Below is a small trained network, with its code and all its weights. Each question gives an input and a target symbol and asks what happens when units are switched off, that is, made to give their printed mean instead of their output.

import numpy as np


def w(rows, s, z=0):
    codes = np.array(rows[::2]) - 128.0
    scale = np.full(codes.shape[1], s)
    scale[-1] = z or s
    return codes * scale


def f(y):
    return y / 2 * (1 + np.tanh(0.7978845608 * (y + 0.044715 * y**3)))


def softmax(a):
    e = np.exp(a - a.max(-1, keepdims=True))
    return e / e.sum(-1, keepdims=True)


def log_softmax(a):
    a = a - a.max(-1, keepdims=True)
    return a - np.log(np.exp(a).sum(-1, keepdims=True))


def net(x, mask):
    ids = ['Ψβζξπσ'.index(c) for c in x.split()]
    T = len(ids)
    res = E[ids] + P[:T]
    r = res
    for j in range(3):
        rows = slice(2 * j, 2 * j + 2)
        q, k, v = (r @ M[0][rows].T for M in (Q, K, V))
        z = softmax(np.where(np.tri(T) > 0, q @ k.T / 2**0.5, -1e9)) @ v
        o = O[0][rows]
        res = res + np.where(mask[j], z, o[:, -1]) @ o[:, :-1]
    y = f(res @ A[0][:, :-1].T + A[0][:, -1])
    res = res + np.where(mask[3:11], y, B[0][:, -1]) @ B[0][:, :-1]
    return log_softmax(res[-1] @ U[:, :-1].T + U[:, -1])


Q, K, V, O, A, B = {}, {}, {}, {}, {}, {}
E = w([
[135,145,157,82,155,197],'Ψ',
[96,139,130,6,239,135],'β',
[28,120,178,94,60,201],'ζ',
[113,139,197,192,154,170],'ξ',
[167,22,174,80,134,114],'π',
[201,170,104,117,45,19],'σ',
],0.013)
P = w([
[147,176,187,2,184,217],'0',
[134,167,206,27,193,125],'1',
[129,153,243,90,119,163],'2',
[98,143,215,99,95,157],'3',
[100,132,203,118,101,159],'4',
[104,117,184,133,106,158],'5',
[101,104,158,135,107,156],'6',
[104,86,151,155,110,161],'7',
[106,83,140,178,134,140],'8',
[109,66,119,186,140,130],'9',
[101,57,122,193,137,128],'10',
[96,64,131,185,145,142],'11',
],0.0085)
Q[0] = w([
[36,73,249,99,154,235],'h0',
[88,114,23,141,125,139],'h0',
[161,122,144,103,151,108],'h1',
[146,122,142,154,162,137],'h1',
[136,135,68,180,115,153],'h2',
[179,136,106,113,111,130],'h2',
],0.012)
K[0] = w([
[141,49,33,229,123,117],'h0',
[162,165,193,149,255,165],'h0',
[93,156,110,24,115,171],'h1',
[72,163,205,111,156,207],'h1',
[140,134,181,127,114,64],'h2',
[148,167,146,104,132,158],'h2',
],0.0088)
V[0] = w([
[113,2,161,103,165,168],'h0',
[88,173,141,206,179,156],'h0',
[167,92,109,219,118,96],'h1',
[120,101,135,127,108,144],'h1',
[43,151,99,124,79,159],'h2',
[51,116,131,109,55,115],'h2',
],0.0098)
O[0] = w([
[210,51,186,103,168,130,194],'h0',
[139,254,179,139,205,197,115],'h0',
[153,103,170,197,106,180,2],'h1',
[118,103,146,133,106,82,150],'h1',
[170,205,144,118,102,109,183],'h2',
[173,150,192,135,94,51,193],'h2',
],0.0098,0.0086)
A[0] = w([
[113,28,91,250,95,95,222],'n0',
[125,180,136,187,116,160,167],'n1',
[93,119,2,100,233,132,251],'n2',
[214,178,119,139,138,80,122],'n3',
[159,86,42,122,141,90,200],'n4',
[115,178,155,126,116,190,169],'n5',
[123,142,182,121,44,150,95],'n6',
[91,119,204,134,63,171,212],'n7',
],0.0078,0.0033)
B[0] = w([
[184,182,117,166,71,111,162],'n0',
[177,191,175,179,65,124,136],'n1',
[217,140,183,224,43,139,163],'n2',
[17,117,105,84,86,135,166],'n3',
[98,151,186,216,73,113,160],'n4',
[106,196,122,146,161,144,175],'n5',
[219,153,131,178,175,144,209],'n6',
[167,105,126,107,161,1,254],'n7',
],0.0069,0.0066)
U = w([
[161,138,119,110,68,177,4],'Ψ',
[203,161,157,192,108,73,179],'β',
[26,117,113,50,164,54,206],'ζ',
[122,189,184,163,150,148,110],'ξ',
[154,46,126,134,165,97,22],'π',
[93,151,105,165,2,108,184],'σ',
],0.0069,0.0038)

Each question gives the input, a string of symbols that net reads in full, and the target symbol t.
The units are the heads (2 rows each of Q, K, V and O) and the neurons (one row each of A and B). Each row of codes is followed by its name. A weight is (code - 128) times the scale printed after its matrix; where a second scale follows, it is the last column's (O, A, B and U).
mask holds one flag per unit, heads first, then neurons. A switched-off unit (its flag False) gives its mean, the last column of its rows in O or B, instead of its output. The means were averaged over made-up inputs and are rounded, as every weight is.
A unit's drop is (log p(t) with every unit on - log p(t) with that unit switched off) / (log p(t) with every unit on - log p(t) with every unit switched off).
unit that matters most: the unit with the biggest drop
top k neurons: the k neurons with the biggest drops, biggest first
which heads matter: for each layer, one digit per head in row order, 1 if its drop is at least 0.15 and else 0, layers parted by /
drop when u is switched off: that unit's drop, to one decimal
input ζ β σ ξ, target ζ: unit that matters most	h1
input ζ π σ ζ ξ ζ, target β: top 4 neurons	[n6; n7; n3; n1]
input ζ ζ σ π π ξ π π ζ β β, target β: top 2 neurons	[n2; n4]
input ξ π ξ, target π: which heads matter	101
input ζ σ ζ ζ π ζ σ ζ σ ζ σ Ψ, target σ: which heads matter	100
input ζ ζ ζ ξ ζ σ ζ σ β, target σ: top 3 neurons	[n2; n7; n4]
input ζ ζ β σ ξ ξ π σ σ β, target β: top 2 neurons	[n2; n3]
input ζ π ξ, target ζ: top 2 neurons	[n2; n6]
input ζ π ζ β Ψ ζ σ, target ζ: top 2 neurons	[n3; n2]
input ζ π ζ, target π: drop when n6 is switched off	0.1
input Ψ ζ ξ ξ ζ π ζ β ξ ζ, target ξ: drop when n7 is switched off	-0.2
input σ β Ψ, target σ: drop when h2 is switched off	0.3
input ξ β ζ π σ, target ζ: drop when n2 is switched off	0.3
input ζ ζ ζ ζ ζ ζ ξ Ψ ζ, target β: unit that matters most	h2
